Below is a small trained network, with its code and all its weights. Each question gives an input and a class and asks what happens when units are switched off, that is, made to give their printed mean instead of their output.

import numpy as np


def w(rows, s, z=0):
    codes = np.array(rows[::2]) - 128.0
    scale = np.full(codes.shape[1], s)
    scale[-1] = z or s
    return codes * scale


def f(y):
    return y / 2 * (1 + np.tanh(0.7978845608 * (y + 0.044715 * y**3)))


def log_softmax(a):
    a = a - a.max(-1, keepdims=True)
    return a - np.log(np.exp(a).sum(-1, keepdims=True))


def net(x, mask):
    res = np.array(x, float).reshape(1, 5) / 4 @ E
    y = f(res @ A[0][:, :-1].T + A[0][:, -1])
    res = res + np.where(mask, y, B[0][:, -1]) @ B[0][:, :-1]
    return log_softmax(res[-1] @ U[:, :-1].T + U[:, -1])


A, B = {}, {}
E = w([
[223,82,244],'x0',
[129,128,127],'x1',
[128,127,129],'x2',
[54,205,255],'x3',
[55,1,150],'x4',
],0.01)
A[0] = w([
[66,118,68,204],'N1',
[179,105,32,180],'N2',
[102,199,118,140],'N3',
[9,107,149,5],'N4',
[161,87,137,111],'N5',
[126,202,120,140],'N6',
[219,140,219,171],'N7',
[36,68,141,126],'N8',
[228,195,113,198],'N9',
[106,136,178,76],'N10',
[112,184,123,128],'N11',
[86,187,150,156],'N12',
[71,143,216,31],'N13',
[149,70,109,131],'N14',
[182,131,33,46],'N15',
[126,179,128,131],'N16',
[99,196,114,139],'N17',
[233,188,113,57],'N18',
[210,94,128,113],'N19',
[174,51,132,128],'N20',
[158,63,126,123],'N21',
[179,145,124,76],'N22',
[113,190,138,138],'N23',
[168,92,135,120],'N24',
[196,138,203,28],'N25',
[192,22,114,104],'N26',
[151,201,113,165],'N27',
[177,62,148,139],'N28',
],0.013,0.011)
B[0] = w([
[150,201,147,244],'N1',
[113,177,78,251],'N2',
[139,84,131,194],'N3',
[176,148,188,172],'N4',
[128,84,138,146],'N5',
[119,84,169,192],'N6',
[87,170,64,230],'N7',
[106,206,100,206],'N8',
[141,164,142,245],'N9',
[109,152,120,149],'N10',
[118,85,177,171],'N11',
[189,80,152,199],'N12',
[94,214,65,178],'N13',
[101,104,141,167],'N14',
[174,246,171,191],'N15',
[121,66,138,165],'N16',
[132,83,148,193],'N17',
[69,185,64,182],'N18',
[114,126,127,168],'N19',
[119,90,144,177],'N20',
[131,107,117,165],'N21',
[110,157,97,137],'N22',
[141,78,165,180],'N23',
[147,81,118,149],'N24',
[157,254,165,162],'N25',
[120,73,122,195],'N26',
[153,107,139,207],'N27',
[111,88,136,176],'N28',
],0.011,0.013)
U = w([
[162,175,188,255],'0',
[3,142,69,99],'1',
[145,14,185,36],'2',
],0.012,0.0026)

Each question gives the input, the list of numbers given to net, and the class t.
The units are the neurons (one row each of A and B). Each row of codes is followed by its name. A weight is (code - 128) times the scale printed after its matrix; where a second scale follows, it is the last column's (A, B and U).
mask holds one flag per neuron, in row order. A switched-off neuron (its flag False) gives its mean, the last column of its row in B, instead of its output. The means were averaged over made-up inputs and are rounded, as every weight is.
A unit's drop is (log p(t) with every unit on - log p(t) with that unit switched off) / (log p(t) with every unit on - log p(t) with every unit switched off).
The circuit of an input: a set's keep is (log p(t) with only the set's units on - log p(t) with every unit switched off) / (log p(t) with every unit on - log p(t) with every unit switched off). Starting from the 12 units with the biggest drops (on a tie, the unit counted first), units are removed one at a time, each time the one whose removal leaves the highest keep (on an exact tie, the one counted first), for as long as the keep stays at least 0.8.
units of the circuit, in order: the units of the circuit, biggest drop first
top k neurons: the k neurons with the biggest drops, biggest first
drop of u: that unit's drop, to one decimal
input [1,5,3,-4,-6], class 1: units of the circuit, in order : N18
input [7,-7,8,-4,0], class 1: units of the circuit, in order : N7, N12
input [4,5,5,-5,-8], class 1: top 2 neurons : N18, N7
input [-8,-3,7,-5,-1], class 0: top 2 neurons : N15, N1
input [-5,0,-7,1,2], class 0: top 3 neurons : N7, N1, N18
input [7,-1,6,0,5], class 2: top 2 neurons : N2, N18
input [8,-7,-2,-1,-8], class 1: top 2 neurons : N7, N18
input [1,-8,-8,-4,5], class 2: top 4 neurons : N7, N18, N13, N26
input [1,-4,6,-7,-8], class 1: top 2 neurons : N18, N2
input [-3,-2,1,2,6], class 0: top 2 neurons : N4, N7
input [5,-3,-1,5,2], class 1: top 2 neurons : N7, N13
input [-3,-7,1,-5,0], class 0: top 2 neurons : N15, N7
input [4,6,4,-5,-7], class 1: drop of N18 : 0.5
input [-3,-3,-1,-3,-1], class 0: units of the circuit, in order : N7
input [-8,6,-5,1,0], class 2: drop of N9 : 0.1
input [-6,8,-3,-8,-4], class 0: drop of N15 : 1.6
